(in the rows, 128 means zero)
Each row of numbers belongs to one of the nodes below and depends on some of the facts about them. Some rows are named. Which node is each other row?

There are 3 kinds of fact about the nodes: β, ω, σ.
β: uses; ω: is of sort; σ: belongs to class
bidil β grafle; bidil β mebredrer; bristar β fluno; bristar β stoklur; bristar β stunan; bristar β libe
bruskegul β fodris; brutruvam β piga; bubraskik β sipom; bubraskik β kazas; daga β zorum; daga β braruk
daga β raflen; daga β vazek; doros β ploren; doros β dustuzam; drigro β gredrak; drizum β basto
fiskoskur β rakla; fiskoskur β piga; fiskoskur β maklinom; fogak β ledol; fogak β gokes; fogak β stimumo
fugris β drunol; fugris β mukam; fugris β sipom; giflen β puge; giflen β stoklur; giflen β greplon
gobas β stoskimal; gobas β fistu; gobas β gristeflo; gomem β semol; gomem β sudelal; grobol β trodene
grokur β miflan; grokur β flifle; grokur β mebredrer; kedu β mebredrer; klabram β flibril; klabram β pleskister
klokle β gredin; klokle β trastom; korol β motal; korol β puge; libis β zorum; libis β kluplor
libis β doton; medam β rigum; medam β sigo; medam β bukitur; mipuskur β trodene; mipuskur β doton
mipuskur β grodrum; naklos β gokes; naklos β basto; naklos β dustuzam; nastati β brupasis; nastati β drunol
nastati β mobras; nastul β tomugo; natropli β brupasis; nebrus β drunol; nebrus β rakla; nebrus β gredrak
nedrim β kedeklos; pelomun β kluplor; piplen β dogruklal; plezon β ledol; plezon β pletrem; plitrin β flagriri
pokebu β fikludrul; pokebu β sinon; putu β flibril; seske β fodris; seske β stetrin; skadro β sipom
skanor β gokes; skanor β pigrir; skegas β miflan; skegas β rimer; skeskar β trodene; skeskar β gredin
skeskar β pletrem; skesten β pigrir; skevis β rimer; skevis β flagriri; skozin β vutrok; skozin β brupasis
skozin β roso; stofe β skibro; tifu β fitek; tini β fodres; trorem β fitek; trorem β plukla
trosko β ledol; trosko β vime; trosko β stetrin; trosko β tomugo; truplu β gruskon; truplu β gradril
vatra β flibril; vatra β sinon; vogim β stoskimal; vogim β basto; vogim β pleskister; vogim β suvan
vovo β suminin; vovo β stoklur; vuklir β dalom; vuklir β fluno; vuklir β skegra; vuklir β bukitur
vupan β fodres; vupan β vudris; zade β fikludrul; zade β trodene; zade β sudelal; zade β zeplok
zeplil β semol; zepor β gipen; zepor β semol; zetri β nivul; zuguk β pozati; zunuk β fikludrul
zunuk β boski; zunuk β troklis; zunuk β gredrak; zunuk β vudris; basto ω 733; bidil ω 873
boski ω 873; braruk ω 873; bristar ω 873; brupasis ω 873; bruskegul ω 873; brutruvam ω 733
bubraskik ω 873; bukitur ω 733; daga ω 873; dalom ω 873; dogruklal ω 873; doros ω 873
doton ω 873; drigro ω 873; drizum ω 873; drunol ω 873; dudro ω 733; dustuzam ω 733
fikludrul ω 873; fiskoskur ω 733; fistu ω 873; fitek ω 873; flagriri ω 873; flibril ω 873
flifle ω 733; fluno ω 873; fodres ω 733; fodris ω 873; fogak ω 873; folo ω 873
fugris ω 873; giflen ω 733; gipen ω 873; gobas ω 873; gofemil ω 733; gokes ω 873
gomem ω 873; gradril ω 873; grafle ω 873; gredin ω 873; gredrak ω 733; greplon ω 873
gristeflo ω 873; grobol ω 873; grodrum ω 873; grokur ω 733; gruskon ω 733; kazas ω 873
kedeklos ω 733; kedu ω 873; kiklel ω 873; klabram ω 873; klokle ω 873; kluplor ω 733
korol ω 733; ledol ω 873; libe ω 733; libis ω 733; maklinom ω 873; mebredrer ω 873
medam ω 873; miflan ω 733; mipuskur ω 873; mobras ω 733; motal ω 733; mukam ω 873
naklos ω 873; nastati ω 733; nastul ω 873; natropli ω 873; nebrus ω 873; nedrim ω 733
nivul ω 873; pelomun ω 873; piga ω 873; pigrir ω 873; piplen ω 873; pleskister ω 733
pletrem ω 873; plezon ω 873; plitrin ω 733; ploren ω 733; plukla ω 873; pokebu ω 873
pozati ω 873; puge ω 733; putu ω 733; raflen ω 873; rakla ω 873; rigum ω 873
rimer ω 873; roso ω 733; rurabras ω 873; semol ω 873; seske ω 873; sigo ω 873
sinon ω 873; sipom ω 733; skadro ω 873; skanor ω 873; skegas ω 873; skegra ω 873
skeskar ω 873; skesten ω 733; skevis ω 733; skibro ω 873; skozin ω 873; stetrin ω 873
stimumo ω 733; stofe ω 873; stoklur ω 733; stoskimal ω 873; stunan ω 873; sudelal ω 733
suminin ω 733; suvan ω 873; tifu ω 733; tini ω 873; tomugo ω 873; trastom ω 873
trodene ω 873; troklis ω 733; trorem ω 873; trosko ω 873; truplu ω 873; tuvem ω 873
vatra ω 733; vazek ω 873; vemon ω 733; vime ω 873; vogim ω 873; vovo ω 873
vudris ω 873; vuklir ω 873; vupan ω 733; vutrok ω 873; zade ω 873; zeplil ω 873
zeplok ω 873; zepor ω 733; zetri ω 873; zorum ω 733; zuguk ω 733; zunuk ω 873
basto σ 667; bidil σ 266; boski σ 667; braruk σ 667; bristar σ 667; brupasis σ 266
bruskegul σ 667; brutruvam σ 667; bubraskik σ 266; bukitur σ 942; daga σ 667; dalom σ 266
dogruklal σ 624; doros σ 667; doton σ 667; drigro σ 624; drizum σ 624; drunol σ 266
dudro σ 942; dustuzam σ 624; fikludrul σ 942; fiskoskur σ 266; fistu σ 667; fitek σ 624
flagriri σ 266; flibril σ 942; flifle σ 942; fluno σ 266; fodres σ 266; fodris σ 624
fogak σ 942; folo σ 667; fugris σ 667; giflen σ 624; gipen σ 266; gobas σ 266
gofemil σ 624; gokes σ 266; gomem σ 942; gradril σ 667; grafle σ 667; gredin σ 942
gredrak σ 942; greplon σ 942; gristeflo σ 266; grobol σ 942; grodrum σ 624; grokur σ 667
gruskon σ 942; kazas σ 667; kedeklos σ 667; kedu σ 667; kiklel σ 942; klabram σ 266
klokle σ 667; kluplor σ 942; korol σ 667; ledol σ 266; libe σ 667; libis σ 624
maklinom σ 667; mebredrer σ 942; medam σ 266; miflan σ 624; mipuskur σ 266; mobras σ 624
motal σ 667; mukam σ 266; naklos σ 667; nastati σ 624; nastul σ 266; natropli σ 667
nebrus σ 667; nedrim σ 624; nivul σ 624; pelomun σ 266; piga σ 667; pigrir σ 667
piplen σ 624; pleskister σ 266; pletrem σ 624; plezon σ 667; plitrin σ 266; ploren σ 266
plukla σ 942; pokebu σ 624; pozati σ 266; puge σ 942; putu σ 667; raflen σ 266
rakla σ 624; rigum σ 266; rimer σ 942; roso σ 667; rurabras σ 624; semol σ 942
seske σ 942; sigo σ 266; sinon σ 942; sipom σ 624; skadro σ 667; skanor σ 624
skegas σ 266; skegra σ 667; skeskar σ 624; skesten σ 624; skevis σ 624; skibro σ 266
skozin σ 667; stetrin σ 624; stimumo σ 942; stofe σ 942; stoklur σ 942; stoskimal σ 942
stunan σ 624; sudelal σ 266; suminin σ 624; suvan σ 667; tifu σ 667; tini σ 266
tomugo σ 624; trastom σ 667; trodene σ 942; troklis σ 942; trorem σ 266; trosko σ 266
truplu σ 942; tuvem σ 266; vatra σ 624; vazek σ 624; vemon σ 667; vime σ 266
vogim σ 942; vovo σ 942; vudris σ 942; vuklir σ 667; vupan σ 624; vutrok σ 667
zade σ 624; zeplil σ 942; zeplok σ 266; zepor σ 266; zetri σ 942; zorum σ 942
zuguk σ 942; zunuk σ 942

Some nodes and their rows:
[115  99 132 130  92 161 105 128  88 140 140  80 143 126 157 148 179 128
 162 137 103 124  99 148  82  89 111 158 122 129]: pozati
[143 156 109 139  98 100 137 121  98 167 129  99 147 142 206 100  92 168
 161 110 108 105 147 155  84 125 138 143 108 147]: doros
[143 154 109 150  85 105 125 127  93 169 136  92 144 138 200  93  94 170
 161 129 107 110 142 134  74 153 137 121  81 127]: skadro
[109 103 123 152  86 168 102 122  83 147 141  78 137 126 134 136 160 123
 160 153 102 125  93 121 100  92 109 156  91 124]: drunol
[143 151 108 155  85  97 121 120  91 166 141  98 140 139 202  89  94 169
 161 127 105 106 144 127  71 159 145 125  75 128]: fugris
[147 153 110 133  94 100 123 130 105 175 123  96 140 147 200  97  97 168
 160 126 110 107 150 166  78 136 132 133  95 128]: bruskegul
[108 156 124 193 153 133 103 108 101 139 143  80 145 121 154 112  98 123
 152  79 164 155 135 132 120 113 114 117  99 101]: rakla
[172 162 111 118 168 165 149  92 114 147  44 176 103 141 115 156 175  70
  84 168 126 150 103  89 148 161 153  68 120 144]: troklis
[148 141 108 140  99  93 131 143 116 163 130 106 138 149 204 103  99 168
 163 124 110 105 151 157  55 164 141 126 102 126]: daga
[147 156 110 139  93 116 136 139  98 164 132  90 150 135 201  98  92 167
 164 124 108 107 147 153  78 144 123 121 104 130]: folo
[109 143 139 188 171  94 102  98 112 142 135  85 146 129 181 124  96 143
 145  74 168 138 147 164 108  97 134 151 120 102]: skanor
[145 147 112 135 100  91 121 127 112 173 124 109 132 154 198  97  93 168
 163 127 111 103 145 167  79 140 138 142  99 127]: plezon
[108 133 135 190 176  89 100 109 129 135 139  92 133 136 180 125 103 139
 157  79 168 138 145 164  82 119 137 146 117 101]: skeskar
[165 139 150 140 117 120 160  89  82 142 133  83 121 151 185 168 104 119
 158 134 105 170 142 164  69 111 165 110 111 112]: stofe
[145 169 107 154 178 157 102 117 133 145  42 171 146 116 108  93 194  72
  81  91 185 111 143  91 142 144  92  69 147 111]: miflan
[107 149 130 187 179 114 103 124 131 131 141  86 139 132 161 126 104 128
 162  85 171 151 140 161 102 118 114 128 128 100]: grodrum
[145 164 109 143  86 125 131 136  93 169 138  91 148 134 194  94  93 169
 162 136 109 113 141 137  93 144 118 111  87 125]: kazas
[153 134 113 120  95 115 132 147  93 158 129  96 151 123 207  97  95 166
 159 100 104 103 154 153  64 160 149 127  95 126]: vuklir
[110  96 130 147 109 129 109 114  87 130 142  86 141 134 194 150 175 134
 156 112 104 113  95 132  76  90 130 161 127 154]: klabram

Name these rows:
No name comes twice in this set of rows, the named rows included.
[113  95 129 132  98 156 103 139  99 139 141  82 137 135 152 151 185 131
 163 150 104 121  97 154  72  92 107 158 125 120] : raflen
[112 108 140 130 101 163 104 117  90 152 138  83 141 133 148 146 157 142
 163 137 106 115  94 162 120  88 105 164 129 141] : gokes
[109 151 138 185 177 119 100 114 125 145 139  85 137 129 147 120  97 138
 159  81 170 146 139 167 120 106 110 137 128 100] : pletrem
[152 154 112 116  98 154 141 153  92 161 134  87 153 117 203  96  92 166
 163 118 107 109 149 159  92 147 123 112 104 124] : skegra
[160 123 141 165 130  96 156  87  89 134 142  94 110 161 198 168 102 116
 157 140 102 171 130 139  60 132 172 116  98 111] : zunuk
[113 141 143 158 171 155 103 132 101 129 142  82 158 109 183 116 100 109
 153  72 161 148 152 156 114 112 122 123 119 100] : stunan
[162 151 143 146 144 148 168  92  95 138 138  88 116 154 171 170 104 117
 163 153 106 171 126 162  94 112 153  95 122 106] : semol
[152 165 108 145  89 124 145 141 100 164 132  86 159 138 192 109 100 168
 162 127 117 114 152 154  67 138 107 104 121 138] : grafle
[174 164 118 110 162 162 140  89 112 167  43 174 102 146 113 154 163  72
  86 164 135 139 116  94 149 123 148  71 130 149] : stimumo
[114  98 144 129  94 148 101 118  92 156 134  82 130 138 140 144 167 139
 162 144 107 116  98 165 101  87 109 161 115 123] : vime
[136 157 106 163 181 122  97 107 140 137  46 175 117 120 121  86 174  72
  79  83 181 104 121  90 142 165 127  73 123 109] : vupan
[136 160 109 164 186 122  99 106 142 135  44 175 121 118 126  88 173  73
  78  81 184 104 121  91 146 154 126  75 137 116] : vatra
[116  90 133 135 102 126 100 132  98 137 139  85 132 140 171 153 187 132
 162 141 104 116 100 151  61  95 124 161 121 122] : pelomun

The same nodes again, as new rows of numbers:
Some rows with their names:
[ 71 152 150 113 138 242 144 108 155 186  84 156 132 141 125 114 147 198
  81 125 139 175 108 153  92  68  99]: piplen
[129 100 187 115  57  64 169  98 135 124 166  93  87 198 133  97 109 107
 102  61 168 156 103 121  93 233 136]: nedrim
[159 137 105 109 186 129 117 122 148 119  98 161 145 110 156 118  78 129
 134 121 143 118 121 117 148  89 125]: vime
[150 187 121 106 105 125  92 156 105 139 149 156 118 114  89 107 134 143
 166 124 113 148 156  98 154 132  58]: grafle
[113  97 162 159  72 101 143 112 118 147 141  80 118 164 141 165 165 103
  96 123 164 132 155 135  86 168 172]: vupan
[115 112 156 147  67 101  95 135 111 163 143 104  99 210 161 167 182  92
 150 101 112 120 158 155 132 136 193]: libe
[111 159 102 125 105 134 110 155 129 159 144 126 117 135  93 128 136 128
 138 143 118 144  99 126 152 110  75]: daga
[167 143  97 110 175 116 148 123 158 141  99 136 139 100 131 126  71 142
 116 141 165 133 110 118 127 105 104]: tini
[155 147 115 126 200 121 148 101 218 105  89 197 163 132 164 135  49  49
 128 155  88 133 158 141 104 141  50]: skibro
[156 138  90 115 169 121 141 122 156 133 101 132 145 102 140 133  74 133
 107 147 165 129  97 110 133 101 113]: mipuskur
[142 133 120 117 155 144 138 124 109  73 132 144 133  65  99 100 130 168
 135 138  99 133 139 117 137 140 107]: rimer
[103 115 113 141 140 159 147 116 121  84 129 124 144  84 112 119 132 146
 120 165  99 125  92 122 134 138 120]: kiklel
[127 154 144 112 125 145 126 134 121 114 132 149 139  98  91  95 121 150
 120 126 147 142 133 105 110 152  53]: rurabras
[139 183 133 112  99 142  91 136 118 142 141 158 130 124  98 106 127 133
 165 123 113 154 131  94 150 149  45]: kazas
[143 127 164 133  70  98 104 132 114 171 146 118  94 203 155 153 172 110
 156  91 115 132 175 148 121 154 174]: basto
[ 96 158 111 132 107 151  87 151 116 138 144 145 132 140 116 132 145 109
 153 138 101 121 106 121 172  99  96]: piga
[127 154 108 109 122 136 120 175 130 178 139 133  97 144  84 111 132 148
 149 122 113 140 110 153 143  95  79]: bristar
[ 71 144 126  98 122 143 132 122 116  86 184 172 101 135 131  77 107 160
  81  95 148 134 108 131 184  98 119]: nivul
[141 134  88 131 166 123 131 117 153 134 105 129 154 101 145 147  80 116
 104 158 165 122  88 103 141  97 125]: gobas

Which node is each row?
No name comes twice in this set of rows, the named rows included.
[ 97 128  97 105 133 139 181 101 120  84 171 136  89 105 112  81 106 192
  68 128 118 161  78 137 166 128 131] : zetri
[ 83 168 176 104 126 250 113  83 142 157  85 173 147 132 145 105 152 192
 100 116 133 174 127 114 109 103  76] : dogruklal

The same nodes again, as new rows of numbers:
Some rows with their names:
[ 94  96 120 175 147 143  89 162 124 137 112 161 136 146 155]: stetrin
[ 99 165 101 130 117  50 172 117 135 108 120 108 115  73  64]: ploren
[ 72 163 110 150 159  92 156 107 171 109 112 195 142  75  89]: dustuzam
[137 141 118 104 118 154 109 121 144 147 120 105 150 188 157]: truplu
[104 172 149 124 149  94 143  83 161 100  96 226 122 140  57]: giflen
[117 164 114 133 120 180 129 121 159 139 138  71 153 128 184]: stoskimal
[162  89 138 143 120 150 132 167 121 126 152 140 128 121 173]: trastom
[153 114 117 139 102 183 131 142 127 118 140 128 120  90 177]: fistu
[150 149 141 110 101  74 186  93 154 103 129 216 118 108  85]: korol
[112 125  92 167 103 128 108 175 104 126 121  64 108 105 147]: gokes
[101 159 134 124 146  47 168 104 118 114 146 101 117  69  56]: fodres
[167  85 113 135  99 141 123 156 126 127 125 155 119 135 165]: bruskegul
[149  84 134 141  99 150 119 128 112 139 158 147 116 111 177]: vutrok
[150 135 129 114 163 146 123 139 150 140 136  87 157 188 156]: grobol
[ 93 129 107 111 165  76 136  54 152 124 104 204 129 122  65]: nastati
[129 122 135 140 127 135 104 159  81 128 129  55 107 118 125]: gipen
[136 106  92 146 106 104  99 172  95 126 101  81  98 156 128]: nastul
[100 184 101 128 136  75 173 109 135  97 127  94 111  48  75]: pleskister
[104 134 172 168 134 177  85 131 118 124 123 170 120 157 138]: stunan

Rows to name:
No name comes twice in this set of rows, the named rows included.
[127 137 144 126 151 160 120 108 140 154 166  71 146 154 173] : vudris
[114 144 135 103 192  79 154 111 153 106  97 204 145 129  48] : libis
[146 136 127 104 110  73 187 103 156 112 132 197 130  86  91] : tifu
[156 108 117 118 152 120 104 173  85 116 110  62 111 159 104] : mipuskur
[142 161 149 119 104 157 109 113 152 140 123 122 132 207 152] : vovo
[127 131 142 140 148 139 125 151 142 152 156  86 159 170 169] : gredin
[120 160 130 130 133 184 126 118 148 138 154  65 152 135 178] : flibril
[110 154 136 121 165  41 175 121 117 106 147  87 119  84  61] : sudelal
[116 103 122 141 111 120  95 127  75 144 132  67  93 122 136] : mukam
[150 131 128  76  94  80 190 116 148 122 113 200 145  78  71] : grokur

